Here is a tiny trained network, its code and every weight. The questions are about switching its units off for an input and a class, where a switched-off unit gives its printed mean instead of its output.

import numpy as np


def w(rows, s, z=0):
    codes = np.array(rows[::2]) - 128.0
    scale = np.full(codes.shape[1], s)
    scale[-1] = z or s
    return codes * scale


def norm(h):
    return h / np.sqrt((h * h).mean(-1, keepdims=True) + 1e-5)


def f(y):
    return y / 2 * (1 + np.tanh(0.7978845608 * (y + 0.044715 * y**3)))


def log_softmax(a):
    a = a - a.max(-1, keepdims=True)
    return a - np.log(np.exp(a).sum(-1, keepdims=True))


def net(x, mask):
    res = np.array(x, float).reshape(1, 3) / 4 @ E
    u = 0
    for l in range(2):
        y = f(norm(res) @ A[l][:, :-1].T + A[l][:, -1])
        res = res + np.where(mask[u : u + 15], y, B[l][:, -1]) @ B[l][:, :-1]
        u += 15
    return log_softmax(norm(res)[-1] @ U[:, :-1].T + U[:, -1])


A, B = {}, {}
E = w([
[123,4,116],'x0',
[190,73,231],'x1',
[74,135,147],'x2',
],0.0049)
A[0] = w([
[73,163,102,81],'L0N1',
[2,104,63,125],'L0N2',
[38,241,188,114],'L0N3',
[159,102,207,72],'L0N4',
[11,84,70,141],'L0N5',
[225,71,235,68],'L0N6',
[124,118,145,4],'L0N7',
[205,107,174,87],'L0N8',
[43,162,48,124],'L0N9',
[54,142,168,136],'L0N10',
[44,86,68,132],'L0N11',
[162,88,204,80],'L0N12',
[86,53,194,143],'L0N13',
[255,171,108,148],'L0N14',
[170,194,136,121],'L0N15',
],0.0078,0.0039)
B[0] = w([
[179,173,125,143],'L0N1',
[233,56,117,227],'L0N2',
[31,179,82,243],'L0N3',
[196,174,121,162],'L0N4',
[216,62,47,226],'L0N5',
[215,216,153,252],'L0N6',
[152,124,109,86],'L0N7',
[157,157,220,165],'L0N8',
[215,137,118,229],'L0N9',
[110,202,90,154],'L0N10',
[206,50,15,201],'L0N11',
[180,218,121,174],'L0N12',
[100,253,95,206],'L0N13',
[45,121,158,193],'L0N14',
[106,143,76,165],'L0N15',
],0.0057,0.0034)
A[1] = w([
[236,171,198,2],'L1N1',
[20,178,184,45],'L1N2',
[209,219,114,147],'L1N3',
[138,97,137,11],'L1N4',
[122,12,116,119],'L1N5',
[153,112,116,121],'L1N6',
[2,132,203,107],'L1N7',
[202,191,222,4],'L1N8',
[33,174,221,137],'L1N9',
[203,96,247,76],'L1N10',
[77,158,224,205],'L1N11',
[39,168,237,181],'L1N12',
[127,101,180,60],'L1N13',
[108,38,180,61],'L1N14',
[226,132,249,74],'L1N15',
],0.0063,0.0038)
B[1] = w([
[186,147,158,165],'L1N1',
[89,31,143,148],'L1N2',
[97,159,185,254],'L1N3',
[169,126,61,85],'L1N4',
[223,74,139,147],'L1N5',
[139,96,139,136],'L1N6',
[146,33,169,144],'L1N7',
[205,208,86,175],'L1N8',
[124,3,182,194],'L1N9',
[186,216,220,166],'L1N10',
[171,51,158,214],'L1N11',
[151,40,157,219],'L1N12',
[246,146,75,94],'L1N13',
[166,130,165,92],'L1N14',
[230,213,197,201],'L1N15',
],0.0055,0.0033)
U = w([
[203,28,66,253],'0',
[52,188,46,93],'1',
[81,144,105,3],'2',
[226,160,250,253],'3',
[100,2,214,3],'4',
[32,22,241,96],'5',
],0.009,0.0044)

Each question gives the input, the list of numbers given to net, and the class t.
The units are the neurons (one row each of A and B). Each row of codes is followed by its name. A weight is (code - 128) times the scale printed after its matrix; where a second scale follows, it is the last column's (A, B and U).
mask holds one flag per neuron, layer by layer. A switched-off neuron (its flag False) gives its mean, the last column of its row in B, instead of its output. The means were averaged over made-up inputs and are rounded, as every weight is.
A unit's drop is (log p(t) with every unit on - log p(t) with that unit switched off) / (log p(t) with every unit on - log p(t) with every unit switched off).
unit that matters most: the unit with the biggest drop
k most important neurons: the k neurons with the biggest drops, biggest first
k most important neurons of layer l: the k neurons of layer l with the biggest drops, biggest first
drop when u is switched off: that unit's drop, to one decimal
input [-3,-3,-6], class 1: most important neuron	L0N8
input [-1,-2,3], class 0: 3 most important neurons	L0N2, L0N5, L0N13
input [0,-2,-7], class 4: 2 most important neurons	L0N14, L0N5
input [-5,-1,4], class 5: 2 most important neurons	L0N11, L0N5
input [0,-2,7], class 0: 2 most important neurons	L0N2, L0N5
input [-8,-3,-6], class 1: 2 most important neurons of layer 0	L0N15, L0N8
input [-8,-3,-5], class 1: 2 most important neurons of layer 0	L0N15, L0N8
input [-1,-3,5], class 0: 2 most important neurons	L0N2, L0N5
input [0,-2,-5], class 4: 2 most important neurons of layer 1	L1N8, L1N15
input [0,-1,-1], class 0: 2 most important neurons of layer 0	L0N6, L0N8
input [-8,-1,5], class 5: drop when L0N11 is switched off	0.2
input [1,-1,-5], class 4: drop when L0N5 is switched off	0.1
input [0,-4,3], class 0: drop when L0N2 is switched off	0.1
input [3,2,7], class 2: unit that matters most	L0N13
input [-5,-3,-3], class 1: drop when L0N12 is switched off	-0.1
